Below are the code and all the weights of a small trained network. Each question names an input and a class and asks about switching units off, where a switched-off unit gives its printed mean instead of its output.

import numpy as np


def w(rows, s, z=0):
    codes = np.array(rows[::2]) - 128.0
    scale = np.full(codes.shape[1], s)
    scale[-1] = z or s
    return codes * scale


def f(y):
    return y / 2 * (1 + np.tanh(0.7978845608 * (y + 0.044715 * y**3)))


def log_softmax(a):
    a = a - a.max(-1, keepdims=True)
    return a - np.log(np.exp(a).sum(-1, keepdims=True))


def net(x, mask):
    res = np.array(x, float).reshape(1, 4) / 4 @ E
    y = f(res @ A[0][:, :-1].T + A[0][:, -1])
    res = res + np.where(mask, y, B[0][:, -1]) @ B[0][:, :-1]
    return log_softmax(res[-1] @ U[:, :-1].T + U[:, -1])


A, B = {}, {}
E = w([
[90,197,2,128],'x0',
[118,147,142,151],'x1',
[8,74,144,121],'x2',
[104,210,177,8],'x3',
],0.0073)
A[0] = w([
[98,200,16,107,5],'n0',
[144,95,103,209,128],'n1',
[141,98,97,211,77],'n2',
[46,137,86,144,142],'n3',
[215,182,104,139,58],'n4',
[158,96,255,100,65],'n5',
[114,236,171,65,160],'n6',
[23,47,118,115,171],'n7',
[247,141,110,142,93],'n8',
[230,148,98,109,181],'n9',
],0.0094,0.0015)
B[0] = w([
[254,91,128,253,236],'n0',
[78,65,91,72,208],'n1',
[41,61,85,84,203],'n2',
[146,151,162,154,193],'n3',
[50,168,213,146,197],'n4',
[184,72,106,203,234],'n5',
[58,26,32,92,253],'n6',
[103,217,199,168,240],'n7',
[103,150,168,117,215],'n8',
[57,167,169,118,213],'n9',
],0.0093,0.0053)
U = w([
[56,47,31,66,73],'0',
[255,98,132,198,110],'1',
[63,230,216,122,61],'2',
[144,126,114,102,254],'3',
],0.0096,0.0055)

Each question gives the input, the list of numbers given to net, and the class t.
The units are the neurons (one row each of A and B). Each row of codes is followed by its name. A weight is (code - 128) times the scale printed after its matrix; where a second scale follows, it is the last column's (A, B and U).
mask holds one flag per neuron, in row order. A switched-off neuron (its flag False) gives its mean, the last column of its row in B, instead of its output. The means were averaged over made-up inputs and are rounded, as every weight is.
A unit's drop is (log p(t) with every unit on - log p(t) with that unit switched off) / (log p(t) with every unit on - log p(t) with every unit switched off).
The circuit of an input: a set's keep is (log p(t) with only the set's units on - log p(t) with every unit switched off) / (log p(t) with every unit on - log p(t) with every unit switched off). Starting from all 10 units, units are removed one at a time, each time the one whose removal leaves the highest keep (on an exact tie, the one counted first), for as long as the keep stays at least 0.8.
units of the circuit, in order: the units of the circuit, biggest drop first
most important unit: the unit with the biggest drop
top k neurons: the k neurons with the biggest drops, biggest first
drop when u is switched off: that unit's drop, to one decimal
input [3,-2,-8,-7], class 2: units of the circuit, in order => n4, n9
input [-3,7,8,8], class 0: units of the circuit, in order => n6
input [2,3,-6,-5], class 2: units of the circuit, in order => n4, n9
input [-5,-5,7,-2], class 2: top 3 neurons => n7, n0, n6
input [3,3,5,-3], class 2: top 2 neurons => n7, n6
input [-5,-6,-5,-4], class 3: top 3 neurons => n0, n7, n6
input [3,4,-7,0], class 2: top 2 neurons => n4, n9
input [-1,1,-4,5], class 0: top 3 neurons => n6, n7, n0
input [-7,0,7,-3], class 1: top 3 neurons => n5, n9, n4
input [8,-6,-1,-4], class 1: top 2 neurons => n0, n6
input [7,3,-8,1], class 2: top 2 neurons => n4, n9
input [-1,-1,1,-6], class 0: drop when n2 is switched off => 0.2
input [-5,5,5,6], class 0: top 2 neurons => n6, n0
input [7,7,-1,0], class 1: drop when n0 is switched off => 0.6
input [6,-3,0,2], class 1: drop when n0 is switched off => 0.6
input [0,-8,8,2], class 2: most important unit => n7
